Below is a small trained network, with its code and all its weights. Each question gives an input and a class and asks what happens when units are switched off, that is, made to give their printed mean instead of their output.

import numpy as np


def w(rows, s, z=0):
    codes = np.array(rows[::2]) - 128.0
    scale = np.full(codes.shape[1], s)
    scale[-1] = z or s
    return codes * scale


def f(y):
    return np.maximum(y, 0)


def log_softmax(a):
    a = a - a.max(-1, keepdims=True)
    return a - np.log(np.exp(a).sum(-1, keepdims=True))


def net(x, mask):
    res = np.array(x, float).reshape(1, 8) / 4 @ E
    y = f(res @ A[0][:, :-1].T + A[0][:, -1])
    res = res + np.where(mask, y, B[0][:, -1]) @ B[0][:, :-1]
    return log_softmax(res[-1] @ U[:, :-1].T + U[:, -1])


A, B = {}, {}
E = w([
[163,235,53,184,103,24],'x0',
[128,130,128,127,128,128],'x1',
[222,99,87,37,143,140],'x2',
[127,130,126,129,129,128],'x3',
[189,149,107,232,217,197],'x4',
[193,28,142,209,35,124],'x5',
[134,205,135,111,57,210],'x6',
[185,164,253,135,148,89],'x7',
],0.0047)
A[0] = w([
[157,144,115,153,174,158,92],'N1',
[97,126,132,99,82,102,62],'N2',
[123,213,129,93,95,197,148],'N3',
[100,145,103,141,121,126,76],'N4',
[125,60,152,120,151,198,91],'N5',
[65,194,115,49,185,124,96],'N6',
[81,138,129,154,120,131,99],'N7',
[92,117,147,37,49,71,88],'N8',
[154,109,120,92,159,121,120],'N9',
[117,80,155,128,152,120,120],'N10',
[142,137,111,167,184,157,84],'N11',
[118,136,135,87,97,110,92],'N12',
[155,182,74,139,118,85,92],'N13',
[164,150,125,165,166,204,91],'N14',
[180,173,255,128,159,82,122],'N15',
[128,142,149,133,129,121,255],'N16',
[67,140,143,186,129,115,104],'N17',
[213,118,94,43,166,133,87],'N18',
[162,137,107,170,165,149,90],'N19',
[92,97,166,95,176,180,71],'N20',
[89,58,103,130,254,26,138],'N21',
[30,115,149,210,144,91,92],'N22',
[174,48,123,187,41,104,63],'N23',
[213,94,90,84,139,116,131],'N24',
[136,155,87,156,124,39,89],'N25',
[156,121,143,161,111,142,132],'N26',
[146,128,131,159,178,165,97],'N27',
[114,113,139,127,145,157,162],'N28',
[86,100,64,156,134,118,168],'N29',
[120,107,66,120,135,126,153],'N30',
[144,126,114,146,144,136,100],'N31',
[186,91,170,168,47,112,116],'N32',
[98,174,147,109,185,98,136],'N33',
[150,106,121,182,182,166,95],'N34',
[173,186,57,152,93,57,85],'N35',
[141,150,100,136,137,110,109],'N36',
[124,144,120,124,116,138,242],'N37',
[153,207,146,107,36,215,120],'N38',
[187,130,90,75,121,131,97],'N39',
[92,189,119,83,225,128,101],'N40',
[120,85,168,114,158,162,87],'N41',
[137,60,147,134,186,49,131],'N42',
[32,138,180,178,107,148,117],'N43',
[128,78,85,164,74,143,110],'N44',
[82,94,156,88,89,69,90],'N45',
[84,68,165,101,126,182,91],'N46',
[62,125,23,130,129,171,101],'N47',
],0.0099,0.0059)
B[0] = w([
[89,127,102,141,161,101,163],'N1',
[89,153,103,135,172,103,146],'N2',
[188,85,104,197,94,140,201],'N3',
[133,157,152,114,146,120,136],'N4',
[76,139,177,121,59,107,180],'N5',
[136,75,234,143,209,138,201],'N6',
[135,174,135,112,140,136,147],'N7',
[64,144,40,154,205,92,201],'N8',
[133,157,112,128,127,166,156],'N9',
[115,111,129,135,81,130,163],'N10',
[87,128,92,134,165,109,165],'N11',
[104,126,103,146,160,116,149],'N12',
[64,136,169,126,65,119,184],'N13',
[82,128,83,155,172,94,179],'N14',
[192,149,114,2,123,26,225],'N15',
[109,41,38,64,72,183,253],'N16',
[134,178,119,109,143,182,172],'N17',
[141,212,137,113,151,208,184],'N18',
[80,136,101,133,160,105,166],'N19',
[93,147,193,122,70,105,159],'N20',
[209,112,89,242,87,117,234],'N21',
[139,202,117,112,143,210,192],'N22',
[131,94,239,150,227,148,210],'N23',
[124,176,117,89,142,207,196],'N24',
[73,128,168,136,52,131,190],'N25',
[134,93,118,140,148,124,167],'N26',
[90,126,94,130,156,108,166],'N27',
[107,116,120,121,89,121,169],'N28',
[165,115,92,70,116,98,197],'N29',
[170,118,113,83,122,99,177],'N30',
[106,134,125,135,142,121,140],'N31',
[151,62,201,128,196,154,213],'N32',
[147,85,178,133,160,158,190],'N33',
[77,129,97,131,175,111,181],'N34',
[45,150,181,134,41,114,209],'N35',
[106,126,151,134,95,119,153],'N36',
[106,57,62,78,81,172,236],'N37',
[209,163,80,241,86,93,201],'N38',
[133,168,124,104,126,173,164],'N39',
[113,69,220,149,198,146,202],'N40',
[92,136,159,121,76,106,159],'N41',
[174,122,64,173,82,134,204],'N42',
[146,189,120,107,137,204,193],'N43',
[173,92,181,117,171,121,182],'N44',
[79,133,71,150,174,102,175],'N45',
[89,164,169,143,43,93,174],'N46',
[204,140,143,41,144,37,185],'N47',
],0.025,0.0061)
U = w([
[147,85,218,163,193,142,122],'0',
[60,167,176,144,37,102,83],'1',
[49,150,41,158,200,88,104],'2',
[212,129,92,220,90,132,160],'3',
[151,239,119,90,144,254,95],'4',
[139,74,96,100,102,158,253],'5',
[196,133,121,43,128,54,72],'6',
],0.0079,0.0064)

Each question gives the input, the list of numbers given to net, and the class t.
The units are the neurons (one row each of A and B). Each row of codes is followed by its name. A weight is (code - 128) times the scale printed after its matrix; where a second scale follows, it is the last column's (A, B and U).
mask holds one flag per neuron, in row order. A switched-off neuron (its flag False) gives its mean, the last column of its row in B, instead of its output. The means were averaged over made-up inputs and are rounded, as every weight is.
A unit's drop is (log p(t) with every unit on - log p(t) with that unit switched off) / (log p(t) with every unit on - log p(t) with every unit switched off).
The circuit of an input: a set's keep is (log p(t) with only the set's units on - log p(t) with every unit switched off) / (log p(t) with every unit on - log p(t) with every unit switched off). Starting from the 12 units with the biggest drops (on a tie, the unit counted first), units are removed one at a time, each time the one whose removal leaves the highest keep (on an exact tie, the one counted first), for as long as the keep stays at least 0.8.
circuit, biggest first: the units of the circuit, biggest drop first
most important unit: the unit with the biggest drop
top k neurons: the k neurons with the biggest drops, biggest first
drop when u is switched off: that unit's drop, to one decimal
input [-1,1,-6,-4,-5,5,-4,-2], class 4: circuit, biggest first : (N22 N43)
input [4,-8,-7,-6,0,-5,5,7], class 4: top 2 neurons : (N43 N17)
input [2,-7,7,4,-6,1,-8,-4], class 3: most important unit : N21
input [-7,-2,0,4,-4,4,-5,3], class 1: top 2 neurons : (N46 N5)
input [0,0,6,4,3,-1,8,5], class 3: top 2 neurons : (N38 N3)
input [-8,-8,5,-5,8,8,4,-1], class 0: top 3 neurons : (N23 N32 N44)
input [0,-3,6,1,-6,-7,7,1], class 0: top 3 neurons : (N6 N40 N21)
input [-2,7,7,-5,-2,-7,-1,1], class 0: top 4 neurons : (N6 N40 N22 N43)
input [3,7,-1,4,-3,3,8,-8], class 3: top 3 neurons : (N38 N15 N3)
input [8,6,6,2,-7,1,3,-8], class 1: top 2 neurons : (N35 N13)
input [3,0,6,1,-7,-5,-2,-6], class 2: top 2 neurons : (N8 N15)
input [4,-4,7,-4,6,1,1,-3], class 4: top 2 neurons : (N18 N24)
input [-7,3,3,-2,6,8,8,-8], class 0: top 2 neurons : (N23 N44)
input [7,-7,2,5,-8,-4,-7,0], class 2: most important unit : N8
input [-6,6,4,0,7,7,-3,3], class 0: top 2 neurons : (N23 N32)
input [-2,-2,1,-1,5,5,1,1], class 0: circuit, biggest first : (N32 N23)
input [-7,8,5,1,-5,-4,-3,6], class 1: drop when N5 is switched off : 0.1
input [-3,-7,-8,6,1,-4,-4,-3], class 4: drop when N22 is switched off : 0.2
input [2,-1,7,-3,-6,7,-4,-4], class 0: drop when N44 is switched off : 0.3
input [-5,0,-8,3,-3,1,6,7], class 4: circuit, biggest first : (N43)
